[128 = 0]
[103 134  83 138 157 132 133 113 112 123 129 150 124 134 138 116 150 166
 132 149 117 135 112 150 119  82 120 122 193 125 120 146 136 122 126 234
 119 171]  [54]
[125 141 192 124 133 127 139 155 106 118 137 126 130 117 119 122 110  91
 106 126 117 203 148 128 147 129 132 115 105 135 142 139 116  83 150  98
 157 122]  [64]
[129 138 217 125 135 122 138 151  98 125 140 152 134 115 100 133 100 104
  94 123 106 177 144 131 144 123 127 105 120 135 139 127 103  83 151 116
 176 120]  [54]
[ 99 134  96 143 154 130 128 113 119 114 126 133 124 138 151 110 140 170
 117 149 128 112 111 146 124  83 122  95 204 123 126 141 126 144 119 236
  93 141]  [54]
[ 88 138  94 145 154 129 127 112 117 118 123 136 126 140 152 107 143 171
 120 151 124 120 111 150 124  82 122  94 196 126 124 149 128 143 120 237
  96 138]  [54]
[112 132  69 145 140 134 126 114 108 119 130 127 133 137 135 131 128 176
 126 159 110 152 107 112 123  91 120 111 202 149 120 160 131 105 126 219
 114 120]  [64]
[ 94 130  75 133 155 133 133 117 117 118 133 131 114 138 143 108 148 157
 129 144 119 134 109 149 117  79 122 125 181 118 118 148 137 111 120 228
 125 177]  [54]
[148 142 255 125 146 143 141 149 108 125 118 145 149 131 109 134 101 120
 108 129 117 220 140 137 164 102 115 104 132 139 134 115 121  61 161 207
 128 160]  [64]
[ 84 132 104 139 151 131 129 118 122 112 125 120 122 141 157 106 144 155
 110 148 128 111 115 144 123  80 121  93 196 124 128 150 126 125 120 253
  99 156]  [64]
[ 85 135  78 143 156 139 130 119 106 119 131 157 131 144 140 141 122 170
 136 156 114 149 107  91 131 103 119  99 207 148 110 178 135  87 134 245
 107 130]  [54]
[ 93 137  96 138 167 134 130 105 104 128 125 152 125 135 130 122 136 170
 133 155 116 137 112 145 120  82 120 123 208 130 118 147 136 115 122 242
 120 163]  [54]
[ 86 136  62 141 147 144 126 120 100 117 141 164 137 141 144 134 120 183
 141 155 109 150 107  96 132  92 123  96 195 146 110 174 129 102 132 241
  91 125]  [64]
[ 86 132  44 147 140 136 126 118 105 119 130 130 132 137 133 128 126 182
 126 161 111 128 107 111 125  92 117 108 205 148 118 162 132 107 125 228
 114 123]  [64]
[126 151 203 128 146 121 138 146  90 126 131 142 140 117 108 128  99 102
 103 135 113 197 150 122 149 141 131 112 117 145 138 138 115  80 149 124
 154 102]  [64]
[147 145 220 121 141 140 142 153 100 124 112 118 140 135 122 122 111 108
  98 123 116 185 143 143 148 113 115 114  65 124 136 136 132  50 143 146
 120 153]  [64]
[ 80 127  63 138 145 136 129 124 123 109 144 133 126 143 154 130 131 176
 137 148 121 113 104 100 126 111 123  94 179 137 115 176 135  91 127 191
 113 145]  [54]
[129 144 179 118 145 126 139 153  99 122 137 153 142 117 100 133 104 112
  93 127 109 195 146 131 149 126 119 101 120 141 136 132 108  83 147 117
 176 114]  [54]
[ 87 136 122 146 157 129 129 111 112 116 117 134 131 139 149 112 141 161
 110 152 127 121 117 140 129  80 119  94 209 130 126 151 126 130 122 255
  99 144]  [64]
[ 87 131   1 148 140 137 127 123 113 118 131 120 132 139 135 128 130 168
 124 157 111 137 109 112 122  85 119 110 201 147 119 159 131 106 125 227
 116 126]  [64]
[152 156 251 127 151 144 141 142  91 137 104 143 152 131 102 133  93 126
 102 136 106 185 142 137 153 109 113 110 104 141 132 139 130  52 147 182
 104 128]  [64]
[ 88 135 101 143 155 129 127 109 111 116 124 139 127 140 151 112 137 172
 118 150 125 116 110 150 126  80 122  91 212 125 128 156 129 141 119 243
  94 134]  [54]
[150 140 233 113 136 137 139 148 121 122 119 135 148 135 116 124 105 117
 116 119 114 183 139 137 155 118 124 101 111 129 145 111 122  63 155 200
 123 163]  [54]
[132 147 236 120 134 121 139 149 104 123 132 143 133 117 116 121 110  90
  99 122 116 204 144 121 146 122 128 122 114 138 140 134 112 105 149 129
 167 111]  [64]
[ 99 135  88 143 164 139 131 108 111 123 122 145 120 135 135 119 145 165
 130 149 115 137 111 135 119  79 122 122 199 130 118 148 137 116 125 226
 128 170]  [54]
[ 87 133  41 146 136 137 125 116 115 117 132 122 132 136 138 129 130 179
 125 157 112 141 106 115 130  93 120 111 192 144 118 162 134 104 127 234
 113 126]  [64]
[145 153 237 121 143 137 144 151 106 129 108 138 144 130 117 131  98 115
  97 126 117 201 137 140 152 108 113 116  98 128 133 135 132  55 145 130
 119 141]  [54]
[ 92 132  44 149 138 135 116 117 116 120 131 122 134 137 135 127 131 165
 128 155 112 141 108  96 126  88 121 109 199 145 121 158 131 111 123 229
 115 127]  [64]
[ 93 131  40 145 139 132 124 118 113 118 128 122 131 140 138 126 130 173
 132 154 110 140 108 113 115  91 120 108 211 148 120 160 132 105 120 199
 108 124]  [64]
[132 142 189 119 141 127 137 150 100 123 136 157 139 116 101 138 104 111
  95 125 108 193 149 128 149 126 119 102 111 145 136 129 107  84 158 106
 176 113]  [54]
[ 94 137 112 145 159 139 129 108 116 122 124 149 121 135 140 115 142 161
 130 152 114 134 112 140 118  75 123 125 203 127 120 148 139 113 122 246
 122 169]  [54]
[ 88 131  53 142 140 144 127 129 112 111 145 148 129 142 150 130 130 164
 145 147 118 146 106 101 127  94 124  98 189 140 117 171 131 100 125 242
 100 144]  [64]
[134 151 214 128 142 122 138 144  94 128 128 152 138 115 107 124  98 105
 102 128 114 211 145 121 150 128 126 117 115 145 136 139 108  88 151 142
 163  95]  [64]
[ 92 130  85 143 153 129 128 116 123 109 130 121 118 138 156 104 147 157
 115 144 129 106 110 150 124  80 122  93 169 120 126 147 126 149 116 230
 101 145]  [54]
[ 90 131  23 147 139 137 125 124 123 113 130 109 129 140 142 119 133 174
 120 151 116 141 106 113 121  81 116 104 183 150 121 158 135  93 125 193
 117 106]  [64]
[148 141 255 127 141 142 141 152 106 122 121 136 146 132 103 128 106 117
 109 127 119 211 146 138 162 107 114 104 118 136 135 117 124  55 157 193
 132 161]  [64]
[ 97 141  75 146 164 141 131 108 108 126 122 159 124 131 132 123 138 168
 131 151 111 145 116 137 127  82 122 122 209 133 116 145 137 101 127 230
 123 161]  [54]
[123 147 187 127 138 123 138 151  96 121 132 136 135 116 112 125 102  90
 104 126 115 194 150 123 148 124 131 112 108 141 139 144 114  79 151 106
 153 113]  [64]
[ 93 137  79 140 170 133 131 103 106 125 125 152 123 136 132 117 135 164
 128 154 114 136 113 152 119  78 120 122 200 130 116 144 135 111 119 248
 116 165]  [54]
[147 140 252 121 153 143 141 143 113 120 122 136 147 133 114 132 109 121
 109 120 118 196 146 137 160  97 115 101 100 136 135 115 122  50 154 200
 129 162]  [64]
[135 153 226 122 142 122 138 142  93 131 125 162 141 116 101 129  97 102
 104 134 115 210 147 119 150 128 127 115 126 147 132 136 112  87 157 169
 162 102]  [64]
[ 96 128  26 144 140 134 124 123 128 111 134 100 124 142 149 115 138 173
 117 149 116 136 111 115 121  90 119 108 173 141 122 160 133  90 125 200
 111 132]  [64]
[100 134  79 144 156 140 130 113 114 121 122 147 120 136 139 116 140 162
 132 151 115 130 112 142 116  85 124 122 180 129 119 151 140 116 124 232
 129 169]  [54]
[ 88 142 121 147 166 130 127 101 102 123 117 153 134 137 137 121 131 177
 120 157 121 123 114 143 133  84 119  96 221 135 120 149 125 151 125 226
  89 129]  [54]
[145 143 255 124 142 143 141 146 108 124 119 140 148 132 107 142 103 123
 112 126 117 197 146 139 162 101 115 104 106 140 134 116 121  59 158 202
 131 160]  [64]
[ 86 139 118 145 162 134 125 113 108 118 113 136 130 137 147 112 137 158
 112 155 123 131 116 144 128  83 117  95 205 134 124 151 122 138 127 255
  98 138]  [64]
[ 91 136  89 136 167 133 132 104 105 125 128 152 125 135 131 120 138 166
 134 154 116 137 110 146 122  83 120 121 219 131 119 146 136 117 125 242
 117 161]  [54]
[ 92 139  83 140 194 134 132 102 106 129 125 157 127 135 130 120 134 170
 133 155 113 153 110 144 124  83 119 119 199 134 117 144 136 112 126 243
 117 162]  [54]

[117 140  65  64 130 118  94 119 111 141 129 135 127 108 127 101 164 141
 124 163 113  90 135 134 138 135 111 155 138 131 159  80 132 114  75 113
 166 106  67 126 141 150 126 114 158 140  99  83 131 102 117 134 125 120
  91 136 110  74  97 148 119 146 126  22 190 114 159  98 149 134 119 124
 152 144 102 133 114 124 143 125 149 125 146 125  68 119 127 135 117 170
 134 132 122 149 163 118 136 134 128 123 120 109 116 157 130 118 133 140
 137 119 141  72 198 132 113 180 142 130 124 110]  <37>
[ 99 135 127 145 105 115 147 124 145  95 121 147 122 110 111 126 121 152
 147 117 127 101 139 113 122 120 125 110 150 121 157 126 137 149 203 136
 145 120 117 161 123  64 180 111 132 104 130 113 140 138 138 126 133 132
 140 168 119   4 108 130 139 142  83 123 104 127 125 102 124 140 119 138
 147 122 116 189 104 119 133 120 177 124 144 150 105 129 112 129 135 184
 169 145  99 133 185 121 130 147 114 115 127 141 140  69 113 140 135 135
 124 157 124 117 200 163 175 106 133 126 139 119]  <37>
[113 123 164  93 134 116 138 131 158 116 127 138 145 116 133 115 123 141
 124 117 127  91 138 169 128 133 123  60 114 134 107 145 152 142 121 135
 131 127 143 159 111 137  97 141  94 137 145 109 131 122 114 128 140 121
  44 135 131 181 130 135 134 104 125 102 111 131  61 141 119 138 102 132
 142 127 117 112 152 134 133 129 127 130 117 144 124 128 119 124 131 143
 145 113 132 120 100 137 132 133 129 111 122 134 127 118  76 108 134 121
 121 106 132 158 141 161 122 115 120 116  84 131]  <33>
[116 126 117 138 123 120 146 128 154  81 128 127 116 115 109 131 129 140
 144 134 127 130 143 123 112 125  99 111 135 125 146 138 125 143 174 143
 132 130 136 174 125  91 149 124 150 125 120 115 142 138 150 123 142 128
 150 149  88  42 116 124 135 141  91 126 109 127  98 114 127 129 130 143
 140 103 111 142 116 116 117 124 141 121 135 137 108 131 121 131 135 177
 147 137 116 135 148 119 126 148 131 105 129 142 139 114 146 146 142 133
 109 142 110 131 167 135 165 117 134 119 138 123]  <37>
[131 115 158 187 120 123 135 121 161 142 123 135 113 124 120  77 125 111
 145 123 130 125 107  90 129 125 152 144 119 102 129 152 120 158 180 115
 106 136 138 154 126 129 158 115 101 121 147 128 115 139 142 120 125 127
 156 132 138 115 123 125 122 138 129 134 116 137  95  84 137 126 109 133
 108 128 156 146 107 133 104 129 147 128 131 153 136 129 128 130 136 155
 147 122 123 130 151 127 119 143 108 137 130 118 136  97 156  92 130 126
 132 104 122 121 105 163 138 118 118 133 157 140]  <37>
[168 129 108 154 129 127 128 125 112 119 134 139 107 132 144 136 118 130
 133 125 113 145 145  87 118 132 132 142 134 111 110 120 116 130 176 130
 130 128 117 139 137 116 151 127 138 104 120 114 121 133 134 126 121 131
 145 130 104 107 124 140 118 147 131 120 122 125  49 125 123 136 137 133
 124 125 123 126 117 121 120 122 141 133 126 125 139 127 136 130 130 117
 127 128 112 143 137 124 130 127 116 150 131 121 127 122 137 144 130 135
 135 156 124 134 158 117 133 127 138 131 143 138]  <33>
[114 127 120 130 124 128 143 113 107 125 119 139 125 127 120 133 137 129
 130 132 136 114 123 127 114 119 129 152 137 123 138 115 149 122 113 115
 132 122 107 132 130 110 123 135 132 142 127 135 120 129 135 129 121 124
 146 154 125 143 121 138 136 122 126  96 108 122 140 113 116 128 117 113
 125 146 136 166 119 135 128 123 157 136 138 119 144 128 119 132 134 129
 142 137 115 124 146 127 126 128 128 121 130 131 128  86 130 146 124 129
 131 169 140 123 149 120 134 120 131 136 134 106]  <37>
[ 61 158 149  90  26 108  83 159 182  76 130 110 157  99 196 104  87 117
 122  81  89 199 121 127  80 120 133 255 166 176  82  88 142 180 153  85
 109 138 157 169 152 117 205 113  74  80 136 161  81 149  57 128 159 139
 107 172  57 155 115 134 129  90 127  46 212 136 105  60 175 117 137 150
 127 136 131  51 164 109 129 126 112 120 145 157 219 118 126 118 124 142
 101 108 129 105 138 123 160 126  70  75 122 152 108 139  82 118 133 129
 123 117 123 200 153  72 197 158 125 148  88 146]  <37>
[ 53 135 101 152 148 138 107 155 107 136 120 114 181 135 106  16 124 152
 125 123 163 221 132 111 129 128 227 182  96 135 183 134 112 151 165  57
  92  84 134  46 128 155 108  87 124 118 119 125 107 138 187 135 127 143
 171 139 118 176 120 138 122 151 104  76 117 146 255  65 118 102  93 154
 131  84 161 163  87 126 112 127 147 105 135 112 160 121 130 105 122 227
 108 139 152  87 174 109 130 128 121 182 124 132 123  69 186 111 124 118
 128  78 140 119  87 154 130 183 141 140 142 101]  <33>
[100 141   1   1 144 118  54 120  52 133 143 128 132  98 114 124 203 181
 112 188 132  91 186 156 132 151  57  74 127 150 176  45 130 101   1 165
 228  57  21 108 126 177 102 126 192 165  77  10 138  78 108 145 118 113
  27 125  68   1  76 146 128 131 123   2 207 111 255 163 116 145 130  87
 166 151  71 147 129 114 192 139 109 122 159 170   1 116 146 148 105 161
 125 147 131 148 138 111 138 109 178  97 106  94 125 223 114 144 145 148
 127 142 156  75 255 105 105 215 138 110 105 106]  <37>
[128 124 128 133 114 120 133 124 142 100 136 130 115 119 116  87 114 128
 123 129 130 149 160 124 118 131 112 210 115 128 124  96 130 132 137  91
 100 152 114 158 143 181 101 110 124 136 114 132 110 133 158 154 134 123
 161 142  77 144 106 150 112 143 131  42 143 141  58  90 158 111 130 144
 102 160 139  88 107 126  99 117 187 130 146 102 203 128 119 128 131 156
 134 128 135 143 127 127 127 146 138 155 121 141 125  81 176 101 138 124
 118 164 128  97 129 113 107 162 137 135 159 102]  <37>
[130 133  69  53 155 119 105 120 107 144 131 125 125 107 129 103 161 148
 130 161 113  94 138 140 154 141  90 116 125 131 161  85 134  99  62 135
 167 100  79 108 133 166 113 123 166 140 100  82 142 104 126 138 140 120
  73 120 108  53 106 140 113 143 121  53 188 116 175 130 131 131 126 109
 155 127  97  95 128 126 147 128 124 124 136 131  41 124 131 133 117 151
 128 131 135 149 148 123 133 137 146 142 120 109 117 178 133 133 134 137
 131 108 141  75 183 143  95 166 141 118 112 118]  <37>
[144 130 127 113  82 128 120 166 147 130 143 156 136 126 122 118 142 123
 111 119 124 141 139 125 140 132 123 105 117 143 122 147 129 116 114 150
 135 173 146 132 106 139 158 114 125  97 133 121 144 134 112 130 130 123
 150 118 146 122 123 110 117 142 104 255 147 128 157 127 147 134 150 136
 115 109 123 162 118 114 132 124 133 125 106 110  94 131 154 131 124 146
 113 129 147 130 108 128 136 145 120 140 117 132 150 107 122  54 138 121
 119 120  90 131 109 145 147 157 136 108 126 146]  <37>
[ 98 132 129 132 102 120 148 133 144  99 124 153 127 105 112 155 145 143
 151 115 128  87 131 114 129 119 120  47 154 126 161 145 140 139 213 175
 168 125 135 139 104  27 204 129 141  89 132 106 158 141 131 118 137 131
 144 167 134   1 111 109 147 145  64 203 105 117 180 122 115 157 129 152
 161  96 102 231 113 115 135 122 151 121 131 150  53 132 124 132 133 184
 159 145  96 134 185 119 131 153  99  96 128 130 149  83  99 139 141 133
 122 126 106 138 195 184 193  78 133 112 126 137]  <37>
[106 126 110  99 161 139 124 149 107 143 122 115 153 131 111  76 140 144
 119 134 148 181 128 130 133 131 169 140 111 132 158 139 123 122 153 100
 113 106 138  63 117 150 117 123 140 138 123 123 128 130 153 134 132 131
 140 122 131 183 139 119 125 135 119 137 115 134 223 130 106 117 120 135
 131 102 140 151 113 129 128 133 103 116 116 136 146 126 139 117 124 169
 110 130 146 100 107 122 124 122 143 136 127 132 124 117 192 127 128 120
 115 153 128 145  97 141 125 153 134 130 121 115]  <33>
[119 125  86  89 132 123 129 140 119 129 135 132 128 123 121 124 138 149
 129 127 140 109 155 136 129 133 114 131 127 131 152 102 126 117 111 135
 145 111 114 139 130 107 112 113 141 130 118 112 130 119 131 139 131 135
 124 139 104  69 112 149 126 129 120  94 122 130 137 129 134 121 121 106
 130 138 112 119 138 127 137 128 153 129 142 133 124 125 120 128 125 108
 133 141 134 145 157 126 126 123 146 157 122 126 129 118 129 127 128 133
 136 158 141 108 135 129 125 145 136 119 119 126]  <37>
[138 126 131 113 122 135 122 140 121 142 135 135 139 129 123 161 145 127
 115 133 127 157 121 135 135 129 121  82 119 139 120 142 144 113 107 153
 122 138 148 125 110 139 138 142 115 119 134 129 135 128 105 124 130 123
 119 113 151 136 144 110 121 118 120 250 144 124 174 159 120 134 141 119
 121 111 124 154 134 128 138 133  97 129 111 141  90 129 148 130 126 121
 116 126 140 124  95 132 129 126 133 139 126 124 136 135 118 120 134 123
 120  96 113 137 110 139 127 130 127 109 114 145]  <37>
[142 109 147 170 142 128 120 117 139 151 128 137 100 121 114 133 150 111
 140 146 136 106 112  91 120 125 133 121 109 104 129 145 120 170 123 148
 132 111 108 146 117 145 159 135 109 142 143  98 116 124 132 122 106 115
 130 126 150 106 116 109 130 137 148 153 118 131 114 106 118 140 109 125
 107 147 144 182  97 131 128 135 121 132 130 169 106 126 141 142 135 161
 141 127 126 128 110 123 115 134 118  96 121 110 143 125 158  98 135 127
 126 102 119 118 136 149 140 129 110 128 171 132]  <37>
[180 124 194 229 147 132 189 112 173 169 101 131 111 146 148  79 115  72
 145 133  98 105  44 100 181 112 154 183 127  94 139 168 139  83 184  73
 121 194 157  92 146 139 125 123 127 124 136 216 147 152 133 116 157 127
 163  93 211 255 156 119 114 150 114 190 128 109  51  59 146 120 125 144
 123  91 160  67 104 157  83 106 157 137  91  58 157 138 104 118 138 117
 127 107 123 142 150 139 123 172  82 189 148 139 112 104 166 123 111 117
 139  43 100  88  25 176 106  76 147 143 130 131]  <37>
